Below is a small trained network, with its code and all its weights. Each question gives an input and a class and asks what happens when units are switched off, that is, made to give their printed mean instead of their output.

import numpy as np


def w(rows, s, z=0):
    codes = np.array(rows[::2]) - 128.0
    scale = np.full(codes.shape[1], s)
    scale[-1] = z or s
    return codes * scale


def f(y):
    return y / 2 * (1 + np.tanh(0.7978845608 * (y + 0.044715 * y**3)))


def log_softmax(a):
    a = a - a.max(-1, keepdims=True)
    return a - np.log(np.exp(a).sum(-1, keepdims=True))


def net(x, mask):
    res = np.array(x, float).reshape(1, 8) / 4 @ E
    y = f(res @ A[0][:, :-1].T + A[0][:, -1])
    res = res + np.where(mask, y, B[0][:, -1]) @ B[0][:, :-1]
    return log_softmax(res[-1] @ U[:, :-1].T + U[:, -1])


A, B = {}, {}
E = w([
[130,130,122,129,122,131],'x0',
[130,131,126,128,128,126],'x1',
[88,250,92,158,189,108],'x2',
[131,135,120,129,119,127],'x3',
[130,133,119,128,121,130],'x4',
[133,132,115,130,121,131],'x5',
[180,216,203,75,104,175],'x6',
[50,136,99,16,102,146],'x7',
],0.012)
A[0] = w([
[180,135,83,150,143,141,184],'N0',
[123,2,87,138,90,101,188],'N1',
[182,100,166,94,100,208,85],'N2',
[89,125,169,66,73,140,173],'N3',
[193,111,188,159,106,144,182],'N4',
[2,118,55,98,147,98,252],'N5',
[125,74,104,179,169,118,142],'N6',
[197,126,163,164,73,101,249],'N7',
[164,240,134,131,168,140,203],'N8',
[122,133,70,190,171,85,184],'N9',
],0.011,0.0029)
B[0] = w([
[176,45,147,174,103,122,159],'N0',
[218,142,108,80,181,202,250],'N1',
[64,93,173,69,104,70,194],'N2',
[152,163,84,12,110,89,190],'N3',
[54,76,205,181,116,154,201],'N4',
[74,175,129,148,79,183,248],'N5',
[166,138,94,157,135,107,198],'N6',
[82,53,188,179,132,172,202],'N7',
[167,122,121,138,176,154,237],'N8',
[97,102,119,234,136,92,216],'N9',
],0.011,0.012)
U = w([
[223,122,153,127,188,168,249],'0',
[2,129,155,124,50,200,113],'1',
[171,186,62,39,137,205,206],'2',
[105,132,123,28,52,20,2],'3',
[129,129,79,167,145,6,14],'4',
],0.0093,0.0027)

Each question gives the input, the list of numbers given to net, and the class t.
The units are the neurons (one row each of A and B). Each row of codes is followed by its name. A weight is (code - 128) times the scale printed after its matrix; where a second scale follows, it is the last column's (A, B and U).
mask holds one flag per neuron, in row order. A switched-off neuron (its flag False) gives its mean, the last column of its row in B, instead of its output. The means were averaged over made-up inputs and are rounded, as every weight is.
A unit's drop is (log p(t) with every unit on - log p(t) with that unit switched off) / (log p(t) with every unit on - log p(t) with every unit switched off).
The circuit of an input: a set's keep is (log p(t) with only the set's units on - log p(t) with every unit switched off) / (log p(t) with every unit on - log p(t) with every unit switched off). Starting from all 10 units, units are removed one at a time, each time the one whose removal leaves the highest keep (on an exact tie, the one counted first), for as long as the keep stays at least 0.8.
units of the circuit, in order: the units of the circuit, biggest drop first
most important unit: the unit with the biggest drop
top k neurons: the k neurons with the biggest drops, biggest first
drop of u: that unit's drop, to one decimal
input [-7,4,-7,8,-7,8,5,-1], class 1: most important unit => N4
input [-8,8,-8,-4,-6,-7,3,2], class 3: units of the circuit, in order => N3; N2
input [-7,7,-8,3,-3,2,-3,1], class 2: units of the circuit, in order => N1; N9
input [-1,8,-3,0,6,-2,-8,0], class 0: top 4 neurons => N1; N3; N9; N6
input [3,0,-1,-2,5,4,-5,1], class 2: units of the circuit, in order => N1; N7
input [5,3,-4,-4,2,0,1,2], class 3: units of the circuit, in order => N2; N5; N3
input [3,4,-8,-6,-5,-6,4,2], class 3: units of the circuit, in order => N3; N2
input [8,4,3,-1,7,7,-4,-6], class 4: top 2 neurons => N9; N1
input [-7,-8,-1,-2,-2,2,-8,2], class 2: top 2 neurons => N1; N5
input [6,-7,1,1,1,-4,0,-2], class 4: units of the circuit, in order => N1; N5
input [-7,-6,-6,-4,1,-7,4,0], class 1: top 2 neurons => N4; N7
input [2,-8,1,3,4,-7,-3,-7], class 4: top 4 neurons => N9; N8; N1; N6
input [8,6,0,8,3,-3,-8,-2], class 0: top 2 neurons => N1; N2
input [-7,5,8,2,-3,4,0,-1], class 4: units of the circuit, in order => N9
input [-1,-2,1,4,6,-6,0,-4], class 4: top 2 neurons => N1; N5
input [5,8,-4,1,0,-5,5,2], class 3: top 2 neurons => N3; N5
input [-7,-1,-3,-4,-6,3,3,1], class 3: top 2 neurons => N5; N3
input [-3,-8,-5,3,4,-5,1,-7], class 1: top 4 neurons => N4; N7; N8; N2
input [6,2,-5,-5,0,2,-4,8], class 2: drop of N1 => 0.1
input [-4,7,-8,-1,0,-6,1,-7], class 1: units of the circuit, in order => N4
